Here is a tiny trained network, its code and every weight. The questions are about switching its units off for an input and a class, where a switched-off unit gives its printed mean instead of its output.

import numpy as np


def w(rows, s, z=0):
    codes = np.array(rows[::2]) - 128.0
    scale = np.full(codes.shape[1], s)
    scale[-1] = z or s
    return codes * scale


def norm(h):
    return h / np.sqrt((h * h).mean(-1, keepdims=True) + 1e-5)


def f(y):
    return np.maximum(y, 0)


def log_softmax(a):
    a = a - a.max(-1, keepdims=True)
    return a - np.log(np.exp(a).sum(-1, keepdims=True))


def net(x, mask):
    res = np.array(x, float).reshape(1, 6) / 4 @ E
    u = 0
    for l in range(2):
        y = f(norm(res) @ A[l][:, :-1].T + A[l][:, -1])
        res = res + np.where(mask[u : u + 8], y, B[l][:, -1]) @ B[l][:, :-1]
        u += 8
    return log_softmax(norm(res)[-1] @ U[:, :-1].T + U[:, -1])


A, B = {}, {}
E = w([
[130,128,125,120,127,125,127,133,120,126,131],'x0',
[201,211,19,123,95,214,90,130,154,116,122],'x1',
[86,66,136,37,94,155,101,132,238,150,64],'x2',
[121,128,126,133,118,127,126,124,125,130,134],'x3',
[101,143,135,40,156,130,59,3,161,117,96],'x4',
[133,131,132,120,132,128,129,133,126,127,126],'x5',
],0.011)
A[0] = w([
[92,85,208,110,161,60,134,63,102,132,130,46],'L0N1',
[136,168,133,155,168,121,127,67,85,129,114,11],'L0N2',
[122,70,122,140,85,151,133,250,196,138,117,24],'L0N3',
[91,47,211,156,136,85,153,195,115,139,126,74],'L0N4',
[97,98,196,171,155,82,138,103,77,135,134,13],'L0N5',
[122,166,141,97,132,135,121,71,117,133,126,5],'L0N6',
[98,45,161,133,125,96,144,125,148,130,112,56],'L0N7',
[133,150,136,190,139,123,155,197,113,118,126,162],'L0N8',
],0.016,0.002)
B[0] = w([
[75,184,222,163,142,160,156,121,18,121,40,242],'L0N1',
[177,175,161,132,103,122,166,146,129,56,202,176],'L0N2',
[96,220,136,120,127,128,248,142,120,118,63,208],'L0N3',
[131,99,45,67,116,43,106,153,241,131,208,251],'L0N4',
[139,101,132,139,219,58,220,121,125,80,59,229],'L0N5',
[191,89,114,129,117,108,139,100,166,104,201,166],'L0N6',
[103,140,137,119,83,148,34,159,162,167,225,199],'L0N7',
[127,64,106,151,102,156,41,106,89,167,110,207],'L0N8',
],0.015,0.018)
A[1] = w([
[35,122,226,99,94,196,21,142,112,172,77,52],'L1N1',
[187,112,139,194,107,182,185,227,100,118,111,111],'L1N2',
[122,75,53,187,49,135,82,140,76,195,120,141],'L1N3',
[108,20,92,135,187,13,115,154,136,126,88,93],'L1N4',
[100,149,180,91,117,126,146,113,185,157,162,82],'L1N5',
[141,23,134,57,141,165,110,46,170,110,1,2],'L1N6',
[110,76,105,109,109,144,92,168,228,168,137,82],'L1N7',
[94,53,230,128,121,101,165,127,154,101,121,112],'L1N8',
],0.017,0.0021)
B[1] = w([
[209,83,44,177,198,153,95,80,153,167,140,180],'L1N1',
[101,94,119,118,128,155,114,117,155,186,64,184],'L1N2',
[115,70,152,140,223,91,72,116,134,144,163,187],'L1N3',
[252,178,98,136,67,233,133,45,129,87,168,250],'L1N4',
[108,63,111,98,115,104,75,120,116,139,140,186],'L1N5',
[70,145,130,93,89,66,124,190,163,141,202,162],'L1N6',
[77,150,235,99,113,120,133,143,83,80,123,192],'L1N7',
[75,93,130,169,143,152,104,203,103,188,84,210],'L1N8',
],0.015,0.017)
U = w([
[251,135,90,157,91,130,139,90,128,58,187,175],'0',
[117,71,105,158,181,134,58,120,128,198,114,202],'1',
[76,153,117,36,58,75,126,167,200,120,173,133],'2',
[91,170,81,122,101,142,210,166,146,175,12,1],'3',
[104,160,216,173,165,94,174,155,60,88,89,70],'4',
],0.014,0.0019)

Each question gives the input, the list of numbers given to net, and the class t.
The units are the neurons (one row each of A and B). Each row of codes is followed by its name. A weight is (code - 128) times the scale printed after its matrix; where a second scale follows, it is the last column's (A, B and U).
mask holds one flag per neuron, layer by layer. A switched-off neuron (its flag False) gives its mean, the last column of its row in B, instead of its output. The means were averaged over made-up inputs and are rounded, as every weight is.
A unit's drop is (log p(t) with every unit on - log p(t) with that unit switched off) / (log p(t) with every unit on - log p(t) with every unit switched off).
The circuit of an input: a set's keep is (log p(t) with only the set's units on - log p(t) with every unit switched off) / (log p(t) with every unit on - log p(t) with every unit switched off). Starting from the 12 units with the biggest drops (on a tie, the unit counted first), units are removed one at a time, each time the one whose removal leaves the highest keep (on an exact tie, the one counted first), for as long as the keep stays at least 0.8.
units of the circuit, in order: the units of the circuit, biggest drop first
unit that matters most: the unit with the biggest drop
k most important neurons: the k neurons with the biggest drops, biggest first
k most important neurons of layer l: the k neurons of layer l with the biggest drops, biggest first
drop when u is switched off: that unit's drop, to one decimal
input [-7,-4,-1,8,-3,8], class 0: most important neuron of layer 1 : [L1N4]
input [1,0,-3,3,7,-7], class 4: 2 most important neurons : [L0N4, L1N4]
input [-4,1,-4,7,-6,-1], class 1: 3 most important neurons : [L1N3, L0N8, L0N5]
input [-3,-1,0,-3,7,0], class 4: 2 most important neurons : [L0N8, L0N7]
input [-2,-1,5,5,-8,7], class 2: 2 most important neurons : [L0N4, L0N1]
input [7,3,6,6,0,-4], class 3: 2 most important neurons : [L0N3, L0N4]
input [8,3,-4,-2,0,-8], class 1: 3 most important neurons of layer 0 : [L0N4, L0N5, L0N3]
input [-1,0,2,7,-7,-6], class 2: 3 most important neurons : [L0N4, L0N1, L0N5]
input [1,5,3,-6,1,7], class 2: 2 most important neurons : [L0N1, L0N2]
input [7,2,1,-5,4,-1], class 2: 3 most important neurons of layer 1 : [L1N4, L1N1, L1N6]
input [3,-3,-8,0,0,3], class 0: 3 most important neurons of layer 0 : [L0N3, L0N8, L0N5]
input [7,5,2,1,8,4], class 2: 3 most important neurons : [L1N4, L1N6, L0N5]
input [3,-7,-8,6,-1,0], class 0: 2 most important neurons : [L1N4, L0N4]
input [5,0,0,-8,2,6], class 4: 3 most important neurons : [L0N4, L0N7, L0N8]
input [2,-5,0,-2,6,8], class 4: unit that matters most : L0N1
input [-5,5,1,6,-1,-2], class 3: 2 most important neurons : [L0N4, L0N8]
input [6,6,-1,-7,-7,7], class 1: 3 most important neurons : [L0N8, L1N3, L0N5]
input [1,4,1,4,-2,4], class 3: 2 most important neurons of layer 0 : [L0N3, L0N4]
input [3,7,2,-8,1,6], class 2: 2 most important neurons of layer 0 : [L0N1, L0N3]
input [5,-7,7,-8,-7,4], class 2: units of the circuit, in order : [L0N4]
input [-1,2,-5,-4,-1,-5], class 1: drop when L1N7 is switched off : 0.0
input [0,-5,-3,5,-1,-1], class 0: drop when L1N4 is switched off : 1.8
input [-1,8,4,2,-6,-2], class 3: drop when L0N3 is switched off : 1.3
